Here is a tiny trained network, its code and every weight. The questions are about switching its units off for an input and a class, where a switched-off unit gives its printed mean instead of its output.

import numpy as np


def w(rows, s, z=0):
    codes = np.array(rows[::2]) - 128.0
    scale = np.full(codes.shape[1], s)
    scale[-1] = z or s
    return codes * scale


def norm(h):
    return h / np.sqrt((h * h).mean(-1, keepdims=True) + 1e-5)


def f(y):
    return np.maximum(y, 0)


def log_softmax(a):
    a = a - a.max(-1, keepdims=True)
    return a - np.log(np.exp(a).sum(-1, keepdims=True))


def net(x, mask):
    res = np.array(x, float).reshape(1, 6) / 4 @ E
    u = 0
    for l in range(3):
        y = f(norm(res) @ A[l][:, :-1].T + A[l][:, -1])
        res = res + np.where(mask[u : u + 13], y, B[l][:, -1]) @ B[l][:, :-1]
        u += 13
    return log_softmax(norm(res)[-1] @ U[:, :-1].T + U[:, -1])


A, B = {}, {}
E = w([
[101,33,147,230],'x0',
[130,145,125,156],'x1',
[128,125,129,124],'x2',
[128,124,128,122],'x3',
[18,142,118,125],'x4',
[124,194,255,113],'x5',
],0.0098)
A[0] = w([
[138,93,150,122,70],'L0N1',
[17,155,111,125,153],'L0N2',
[133,187,148,95,121],'L0N3',
[117,133,253,144,3],'L0N4',
[123,166,128,132,92],'L0N5',
[124,141,194,130,144],'L0N6',
[153,143,124,145,35],'L0N7',
[113,146,123,103,43],'L0N8',
[200,117,135,138,205],'L0N9',
[123,136,199,134,79],'L0N10',
[117,103,136,150,134],'L0N11',
[142,200,71,73,195],'L0N12',
[133,202,193,89,107],'L0N13',
],0.022,0.0053)
B[0] = w([
[141,130,88,149,139],'L0N1',
[53,39,177,95,231],'L0N2',
[171,65,139,103,202],'L0N3',
[57,223,54,178,220],'L0N4',
[127,120,124,80,150],'L0N5',
[143,154,171,46,200],'L0N6',
[121,106,110,112,132],'L0N7',
[112,133,131,90,143],'L0N8',
[203,155,85,129,201],'L0N9',
[89,180,97,137,187],'L0N10',
[152,109,111,151,165],'L0N11',
[53,255,89,154,245],'L0N12',
[192,27,177,106,238],'L0N13',
],0.031,0.012)
A[1] = w([
[13,125,130,188,83],'L1N1',
[94,126,113,109,120],'L1N2',
[203,10,141,180,88],'L1N3',
[83,16,162,144,64],'L1N4',
[128,69,186,164,2],'L1N5',
[110,82,144,76,99],'L1N6',
[254,146,239,119,62],'L1N7',
[140,87,148,148,104],'L1N8',
[71,129,176,124,98],'L1N9',
[129,221,138,174,50],'L1N10',
[166,171,59,173,117],'L1N11',
[161,112,219,114,50],'L1N12',
[53,140,196,131,130],'L1N13',
],0.016,0.0048)
B[1] = w([
[1,130,131,97,254],'L1N1',
[128,122,144,146,180],'L1N2',
[132,56,106,188,188],'L1N3',
[209,194,41,86,234],'L1N4',
[130,152,48,109,150],'L1N5',
[196,142,129,149,205],'L1N6',
[62,123,40,123,195],'L1N7',
[133,144,103,148,146],'L1N8',
[92,125,186,158,206],'L1N9',
[190,170,152,164,204],'L1N10',
[165,127,235,114,249],'L1N11',
[171,121,166,132,159],'L1N12',
[63,122,196,152,239],'L1N13',
],0.036,0.0077)
A[2] = w([
[224,149,183,110,87],'L2N1',
[132,111,4,67,5],'L2N2',
[187,46,212,71,77],'L2N3',
[158,65,81,163,89],'L2N4',
[85,47,149,143,80],'L2N5',
[164,216,101,189,62],'L2N6',
[177,189,147,130,178],'L2N7',
[121,7,50,155,73],'L2N8',
[154,70,151,163,110],'L2N9',
[170,79,142,93,97],'L2N10',
[144,78,163,173,28],'L2N11',
[165,21,137,166,78],'L2N12',
[162,161,142,175,23],'L2N13',
],0.023,0.0026)
B[2] = w([
[27,203,140,146,254],'L2N1',
[105,114,3,157,248],'L2N2',
[188,23,94,43,227],'L2N3',
[55,111,194,122,185],'L2N4',
[193,196,113,200,196],'L2N5',
[222,80,185,73,239],'L2N6',
[192,133,71,152,238],'L2N7',
[182,152,29,62,210],'L2N8',
[118,111,151,190,166],'L2N9',
[90,122,160,182,179],'L2N10',
[149,110,115,220,159],'L2N11',
[95,74,180,206,185],'L2N12',
[191,157,158,131,192],'L2N13',
],0.042,0.0094)
U = w([
[237,190,173,115,173],'0',
[126,130,10,113,143],'1',
[15,156,179,113,209],'2',
[137,32,187,3,2],'3',
[152,41,176,217,67],'4',
],0.021,0.0038)

Each question gives the input, the list of numbers given to net, and the class t.
The units are the neurons (one row each of A and B). Each row of codes is followed by its name. A weight is (code - 128) times the scale printed after its matrix; where a second scale follows, it is the last column's (A, B and U).
mask holds one flag per neuron, layer by layer. A switched-off neuron (its flag False) gives its mean, the last column of its row in B, instead of its output. The means were averaged over made-up inputs and are rounded, as every weight is.
A unit's drop is (log p(t) with every unit on - log p(t) with that unit switched off) / (log p(t) with every unit on - log p(t) with every unit switched off).
The circuit of an input: a set's keep is (log p(t) with only the set's units on - log p(t) with every unit switched off) / (log p(t) with every unit on - log p(t) with every unit switched off). Starting from the 12 units with the biggest drops (on a tie, the unit counted first), units are removed one at a time, each time the one whose removal leaves the highest keep (on an exact tie, the one counted first), for as long as the keep stays at least 0.8.
units of the circuit, in order: the units of the circuit, biggest drop first
unit that matters most: the unit with the biggest drop
k most important neurons: the k neurons with the biggest drops, biggest first
k most important neurons of layer l: the k neurons of layer l with the biggest drops, biggest first
drop of u: that unit's drop, to one decimal
input [-5,5,2,-2,5,0], class 2: 2 most important neurons => L0N12, L0N6
input [-8,8,2,-6,-2,7], class 1: units of the circuit, in order => L0N13, L1N7
input [6,8,4,-6,-4,-4], class 4: most important neuron of layer 0 => L0N12
input [1,-2,1,-6,-4,-6], class 4: 3 most important neurons => L0N12, L0N4, L0N10
input [-1,-7,-7,2,-7,-8], class 0: 2 most important neurons => L0N13, L0N2
input [7,-4,7,0,5,1], class 2: 2 most important neurons => L0N13, L0N3
input [-4,0,6,3,2,7], class 3: 2 most important neurons => L0N13, L2N3
input [-5,-7,7,-7,1,5], class 3: 3 most important neurons of layer 0 => L0N13, L0N9, L0N12
input [7,6,0,1,0,-2], class 4: 4 most important neurons => L0N2, L0N12, L0N13, L0N4
input [1,-5,4,-1,-6,-2], class 4: 3 most important neurons => L0N12, L0N4, L0N6
input [-4,0,8,3,4,1], class 3: 2 most important neurons => L0N13, L0N4
input [5,6,2,2,-1,-3], class 4: 2 most important neurons => L0N12, L0N2
input [7,5,-1,-1,0,-7], class 4: 2 most important neurons => L0N2, L0N12
input [0,-6,-1,2,8,-6], class 2: unit that matters most => L0N13
input [8,-7,-7,-2,-6,1], class 0: 3 most important neurons of layer 0 => L0N13, L0N2, L0N3
input [1,0,-6,-3,-2,-5], class 4: 3 most important neurons of layer 0 => L0N12, L0N4, L0N2
input [3,1,2,3,3,6], class 2: drop of L0N4 => 1.9
input [-1,5,2,-2,2,8], class 3: drop of L2N3 => 0.6
input [2,-4,-1,-3,-4,-2], class 4: drop of L0N4 => 1.0
input [-4,-1,-8,-3,6,-1], class 2: unit that matters most => L0N12
